Below are the code and all the weights of a small trained network. Each question names an input and a target symbol and asks about switching units off, where a switched-off unit gives its printed mean instead of its output.

import numpy as np


def w(rows, s, z=0):
    codes = np.array(rows[::2]) - 128.0
    scale = np.full(codes.shape[1], s)
    scale[-1] = z or s
    return codes * scale


def f(y):
    return y / 2 * (1 + np.tanh(0.7978845608 * (y + 0.044715 * y**3)))


def softmax(a):
    e = np.exp(a - a.max(-1, keepdims=True))
    return e / e.sum(-1, keepdims=True)


def log_softmax(a):
    a = a - a.max(-1, keepdims=True)
    return a - np.log(np.exp(a).sum(-1, keepdims=True))


def net(x, mask):
    ids = ['ΔΘΨεζπτω'.index(c) for c in x.split()]
    T = len(ids)
    res = E[ids] + P[:T]
    u = 0
    for l in range(2):
        r = res
        for j in range(3):
            rows = slice(3 * j, 3 * j + 3)
            q, k, v = (r @ M[l][rows].T for M in (Q, K, V))
            z = softmax(np.where(np.tri(T) > 0, q @ k.T / 3**0.5, -1e9)) @ v
            o = O[l][rows]
            res = res + np.where(mask[u + j], z, o[:, -1]) @ o[:, :-1]
        u += 3
        y = f(res @ A[l][:, :-1].T + A[l][:, -1])
        res = res + np.where(mask[u : u + 4], y, B[l][:, -1]) @ B[l][:, :-1]
        u += 4
    return log_softmax(res[-1] @ U[:, :-1].T + U[:, -1])


Q, K, V, O, A, B = {}, {}, {}, {}, {}, {}
E = w([
[145,189,167,147,72,107,127,82,65],'Δ',
[201,113,120,168,212,49,124,87,107],'Θ',
[93,77,110,70,201,47,250,147,96],'Ψ',
[56,47,191,140,95,77,183,177,81],'ε',
[135,102,133,173,137,61,132,143,167],'ζ',
[91,174,115,149,104,84,138,229,94],'π',
[116,101,115,21,193,148,70,109,75],'τ',
[142,121,201,206,43,73,74,132,78],'ω',
],0.016)
P = w([
[140,178,176,123,93,189,139,161,152],'0',
[126,68,76,148,171,136,137,177,2],'1',
[80,177,235,48,151,131,129,171,166],'2',
[85,86,69,47,45,99,103,128,41],'3',
[39,175,198,76,157,70,71,98,166],'4',
[44,90,12,96,48,110,37,24,56],'5',
[11,150,166,94,143,49,46,85,147],'6',
],0.0096)
Q[0] = w([
[64,35,132,122,135,117,125,62,13],'L0H1',
[77,185,205,175,178,114,130,107,204],'L0H1',
[111,195,128,87,43,162,143,134,149],'L0H1',
[50,177,197,161,177,89,100,105,107],'L0H2',
[41,158,84,173,155,52,76,98,20],'L0H2',
[172,85,114,108,107,183,122,119,72],'L0H2',
[213,83,35,134,45,86,194,137,161],'L0H3',
[155,146,125,99,183,99,64,194,63],'L0H3',
[126,123,76,158,174,1,134,129,103],'L0H3',
],0.0065)
K[0] = w([
[133,14,119,18,145,187,28,102,96],'L0H1',
[147,90,73,166,108,2,153,55,162],'L0H1',
[88,137,99,192,166,93,78,120,105],'L0H1',
[89,152,35,62,40,101,103,118,101],'L0H2',
[4,125,150,66,142,50,20,68,181],'L0H2',
[196,225,160,57,100,98,179,199,127],'L0H2',
[128,179,198,206,100,32,217,120,195],'L0H3',
[172,139,193,74,184,210,86,234,139],'L0H3',
[61,195,81,8,102,149,165,179,185],'L0H3',
],0.0056)
V[0] = w([
[115,96,115,131,138,86,43,91,142],'L0H1',
[174,118,119,198,80,51,137,153,100],'L0H1',
[194,92,137,147,115,137,103,137,118],'L0H1',
[77,80,103,94,106,179,77,107,143],'L0H2',
[150,66,206,111,61,132,100,113,130],'L0H2',
[131,65,153,155,96,68,108,133,91],'L0H2',
[86,167,114,62,96,87,105,138,180],'L0H3',
[59,164,100,170,116,2,153,130,138],'L0H3',
[158,95,132,133,123,141,116,139,83],'L0H3',
],0.0087)
O[0] = w([
[119,184,119,58,194,49,102,177,135,94],'L0H1',
[125,142,73,88,49,87,187,122,116,190],'L0H1',
[142,73,137,118,209,187,166,177,145,86],'L0H1',
[65,149,52,102,187,130,127,169,78,83],'L0H2',
[138,160,43,9,226,179,213,208,206,116],'L0H2',
[180,227,27,72,99,207,172,41,255,196],'L0H2',
[158,79,187,159,30,156,3,70,110,184],'L0H3',
[135,174,167,154,89,109,124,40,214,254],'L0H3',
[123,150,82,43,133,100,137,173,153,129],'L0H3',
],0.0055,0.0076)
A[0] = w([
[107,150,131,115,104,168,96,30,167,181],'L0N1',
[203,137,52,149,90,111,161,124,174,66],'L0N2',
[130,3,86,189,188,137,106,116,219,253],'L0N3',
[91,151,159,90,96,130,130,149,131,21],'L0N4',
],0.0056,0.002)
B[0] = w([
[135,130,164,20,139,92,156,199,114,253],'L0N1',
[145,86,29,119,111,185,165,133,156,157],'L0N2',
[143,65,203,94,41,130,128,139,100,118],'L0N3',
[97,165,85,151,255,95,160,105,101,162],'L0N4',
],0.0085,0.0042)
Q[1] = w([
[141,127,255,78,131,38,139,100,182],'L1H1',
[111,219,110,160,191,167,89,188,133],'L1H1',
[85,129,93,73,105,117,95,56,134],'L1H1',
[148,113,187,142,186,217,119,160,192],'L1H2',
[164,29,51,96,69,197,107,158,34],'L1H2',
[78,200,138,60,85,106,67,124,130],'L1H2',
[124,80,130,224,188,194,168,166,154],'L1H3',
[180,53,71,145,90,186,120,132,67],'L1H3',
[76,137,89,63,48,85,163,121,53],'L1H3',
],0.0093)
K[1] = w([
[53,81,88,72,127,160,9,108,56],'L1H1',
[126,108,87,197,52,116,202,113,103],'L1H1',
[75,169,92,92,132,37,65,126,144],'L1H1',
[183,81,128,176,122,147,189,155,62],'L1H2',
[133,148,254,125,222,149,121,195,165],'L1H2',
[87,130,108,98,128,18,90,114,114],'L1H2',
[186,151,101,191,101,139,201,135,154],'L1H3',
[160,173,218,126,165,110,188,157,142],'L1H3',
[110,139,121,77,187,115,41,122,168],'L1H3',
],0.0097)
V[1] = w([
[142,103,159,68,157,157,149,105,146],'L1H1',
[82,57,120,116,104,123,143,135,153],'L1H1',
[164,104,141,126,123,140,138,62,76],'L1H1',
[12,64,112,159,137,120,170,144,166],'L1H2',
[146,55,178,134,129,112,75,141,193],'L1H2',
[149,105,129,72,140,86,161,41,110],'L1H2',
[136,173,136,131,138,158,117,123,44],'L1H3',
[82,149,98,161,76,116,148,156,139],'L1H3',
[232,97,121,141,140,153,96,114,164],'L1H3',
],0.011)
O[1] = w([
[178,137,192,127,155,139,110,151,186,84],'L1H1',
[163,170,147,122,130,199,144,91,112,129],'L1H1',
[109,81,129,122,136,172,169,145,146,138],'L1H1',
[165,193,161,159,142,164,148,45,112,86],'L1H2',
[207,216,105,118,193,95,137,109,129,61],'L1H2',
[157,76,123,228,131,140,234,165,98,195],'L1H2',
[117,91,127,139,99,155,116,155,190,138],'L1H3',
[144,88,125,2,180,147,130,91,56,191],'L1H3',
[87,148,95,143,142,13,158,135,131,2],'L1H3',
],0.0098,0.0075)
A[1] = w([
[100,108,99,207,147,3,200,142,157,4],'L1N1',
[109,55,136,135,70,133,130,186,146,1],'L1N2',
[126,108,192,165,112,69,94,139,100,55],'L1N3',
[124,57,121,96,116,126,118,169,12,84],'L1N4',
],0.0071,0.0047)
B[1] = w([
[96,165,106,150,91,157,66,110,137,172],'L1N1',
[90,178,140,145,253,124,102,120,150,199],'L1N2',
[157,130,75,62,104,177,167,136,176,139],'L1N3',
[155,118,145,148,163,137,85,158,156,255],'L1N4',
],0.013,0.0093)
U = w([
[138,151,147,122,147,152,123,203,188,193],'Δ',
[74,148,73,144,84,145,133,98,174,127],'Θ',
[125,102,141,172,80,154,169,169,106,181],'Ψ',
[117,182,55,99,162,254,136,79,153,1],'ε',
[133,211,137,118,165,71,122,115,104,171],'ζ',
[78,98,145,89,89,143,74,95,105,149],'π',
[113,153,101,119,126,168,126,141,139,3],'τ',
[113,114,38,53,90,157,195,197,166,126],'ω',
],0.0061,0.0028)

Each question gives the input, a string of symbols that net reads in full, and the target symbol t.
The units are the heads (3 rows each of Q, K, V and O) and the neurons (one row each of A and B). Each row of codes is followed by its name. A weight is (code - 128) times the scale printed after its matrix; where a second scale follows, it is the last column's (O, A, B and U).
mask holds one flag per unit, layer by layer, with each layer's heads first. A switched-off unit (its flag False) gives its mean, the last column of its rows in O or B, instead of its output. The means were averaged over made-up inputs and are rounded, as every weight is.
A unit's drop is (log p(t) with every unit on - log p(t) with that unit switched off) / (log p(t) with every unit on - log p(t) with every unit switched off).
The circuit of an input: a set's keep is (log p(t) with only the set's units on - log p(t) with every unit switched off) / (log p(t) with every unit on - log p(t) with every unit switched off). Starting from the 12 units with the biggest drops (on a tie, the unit counted first), units are removed one at a time, each time the one whose removal leaves the highest keep (on an exact tie, the one counted first), for as long as the keep stays at least 0.8.
circuit, biggest first: the units of the circuit, biggest drop first
top k neurons: the k neurons with the biggest drops, biggest first
k most important neurons of layer l: the k neurons of layer l with the biggest drops, biggest first
which heads matter: for each layer, one digit per head in row order, 1 if its drop is at least 0.15 and else 0, layers parted by /
input π π π Δ Δ ω Ψ, target ω: circuit, biggest first	(L0H2, L1H2)
input ω Δ π ω π ζ Ψ, target ζ: circuit, biggest first	(L1H3, L1H2)
input Ψ Ψ Θ Ψ π ζ Θ, target ζ: circuit, biggest first	(L1H3, L1H2)
input τ π ζ Ψ Ψ, target Θ: circuit, biggest first	(L1H3, L1N1)
input π π ω ε, target ω: circuit, biggest first	(L0H2, L1H2)
input Ψ π Δ ε, target Δ: circuit, biggest first	(L1N2, L1H2, L1N4)
input Ψ ζ π π, target π: which heads matter	000 / 011
input π τ Δ ζ Δ Ψ, target Δ: top 2 neurons	(L1N2, L0N3)
input π Ψ ζ Ψ, target ζ: circuit, biggest first	(L1H2, L1H3)
input Ψ Ψ ω π ω Δ, target ω: which heads matter	010 / 000
input π τ Δ π ω, target Δ: circuit, biggest first	(L1H3, L1H1)
input Ψ π π π ε ε ε, target ε: circuit, biggest first	(L1H3, L0H2)
input π Ψ Ψ π Ψ Δ Θ, target Δ: which heads matter	000 / 010
input π ε π Ψ Ψ ζ, target Ψ: which heads matter	000 / 010
input π π Ψ Θ Δ, target Θ: which heads matter	001 / 011
input Δ π τ π π Ψ, target Δ: circuit, biggest first	(L1H1, L0H1)
input π τ Ψ Δ, target Δ: top 2 neurons	(L1N2, L0N2)
input Δ ω π Ψ ε Ψ, target ε: top neuron	(L0N2)
input Ψ π Ψ τ π ω, target Δ: top 2 neurons	(L0N1, L1N2)
input ε π Θ Δ τ π, target Θ: which heads matter	100 / 001
input π Ψ π Ψ Θ, target Ψ: circuit, biggest first	(L1H2)
input ω π Δ π, target Δ: circuit, biggest first	(L1H2, L1N2, L1N4)
input π τ Δ, target Δ: circuit, biggest first	(L1H3, L1H1)
input π Θ ζ, target Θ: top neuron	(L1N1)
input π τ ω π ζ π ε, target Δ: which heads matter	100 / 101
input Ψ π Ψ Ψ Δ, target Ψ: which heads matter	000 / 010
input π π Θ, target π: circuit, biggest first	(L1H2, L1H3, L1N2)
input ω Δ ω π ω ζ, target ω: top neuron	(L0N2)
input π Θ ω, target Θ: 2 most important neurons of layer 1	(L1N1, L1N4)
